Here is a tiny trained network, its code and every weight. The questions are about switching its units off for an input and a class, where a switched-off unit gives its printed mean instead of its output.

import numpy as np


def w(rows, s, z=0):
    codes = np.array(rows[::2]) - 128.0
    scale = np.full(codes.shape[1], s)
    scale[-1] = z or s
    return codes * scale


def f(y):
    return y / 2 * (1 + np.tanh(0.7978845608 * (y + 0.044715 * y**3)))


def log_softmax(a):
    a = a - a.max(-1, keepdims=True)
    return a - np.log(np.exp(a).sum(-1, keepdims=True))


def net(x, mask):
    res = np.array(x, float).reshape(1, 4) / 4 @ E
    y = f(res @ A[0][:, :-1].T + A[0][:, -1])
    res = res + np.where(mask, y, B[0][:, -1]) @ B[0][:, :-1]
    return log_softmax(res[-1] @ U[:, :-1].T + U[:, -1])


A, B = {}, {}
E = w([
[78,2,132],'x0',
[109,115,103],'x1',
[225,115,96],'x2',
[84,135,78],'x3',
],0.013)
A[0] = w([
[89,96,127,227],'N1',
[232,71,99,112],'N2',
[59,74,99,147],'N3',
[185,138,239,135],'N4',
[74,217,96,254],'N5',
[18,11,236,84],'N6',
[92,57,1,115],'N7',
[175,64,181,156],'N8',
[223,105,243,166],'N9',
[143,38,79,182],'N10',
],0.0094,0.0038)
B[0] = w([
[105,83,31,177],'N1',
[50,173,67,186],'N2',
[175,126,83,191],'N3',
[117,131,190,167],'N4',
[20,220,125,205],'N5',
[194,185,59,253],'N6',
[246,115,114,192],'N7',
[108,10,101,175],'N8',
[84,112,251,191],'N9',
[90,55,1,199],'N10',
],0.007,0.011)
U = w([
[65,5,138,141],'0',
[163,105,91,225],'1',
[152,86,236,56],'2',
[104,114,127,1],'3',
[173,194,108,199],'4',
[101,97,112,118],'5',
[29,150,117,143],'6',
[156,79,92,140],'7',
],0.015,0.0045)

Each question gives the input, the list of numbers given to net, and the class t.
The units are the neurons (one row each of A and B). Each row of codes is followed by its name. A weight is (code - 128) times the scale printed after its matrix; where a second scale follows, it is the last column's (A, B and U).
mask holds one flag per neuron, in row order. A switched-off neuron (its flag False) gives its mean, the last column of its row in B, instead of its output. The means were averaged over made-up inputs and are rounded, as every weight is.
A unit's drop is (log p(t) with every unit on - log p(t) with that unit switched off) / (log p(t) with every unit on - log p(t) with every unit switched off).
The circuit of an input: a set's keep is (log p(t) with only the set's units on - log p(t) with every unit switched off) / (log p(t) with every unit on - log p(t) with every unit switched off). Starting from all 10 units, units are removed one at a time, each time the one whose removal leaves the highest keep (on an exact tie, the one counted first), for as long as the keep stays at least 0.8.
circuit, biggest first: the units of the circuit, biggest drop first
unit that matters most: the unit with the biggest drop
top k neurons: the k neurons with the biggest drops, biggest first
drop when u is switched off: that unit's drop, to one decimal
input [5,-3,-8,5], class 1: circuit, biggest first -> (N6; N3)
input [7,6,-3,0], class 1: unit that matters most -> N6
input [-4,-3,8,-4], class 2: circuit, biggest first -> (N9; N6)
input [-7,-3,0,-5], class 2: circuit, biggest first -> (N9; N6; N4)
input [-6,-6,-1,6], class 6: top 3 neurons -> (N5; N6; N7)
input [-6,-6,-3,0], class 6: circuit, biggest first -> (N5; N6)
input [3,-4,-4,-5], class 2: circuit, biggest first -> (N10; N2)
input [2,8,-5,6], class 1: circuit, biggest first -> (N7; N6)
input [7,0,7,8], class 7: top 2 neurons -> (N7; N10)
input [0,5,3,0], class 0: top 2 neurons -> (N6; N3)
input [-3,-5,-2,0], class 6: top 4 neurons -> (N6; N7; N5; N3)
input [0,4,1,-5], class 0: drop when N6 is switched off -> 0.4
input [5,5,-8,2], class 1: drop when N6 is switched off -> 0.3
input [4,1,-6,3], class 1: unit that matters most -> N6
input [-1,-2,6,-2], class 2: drop when N6 is switched off -> 0.2
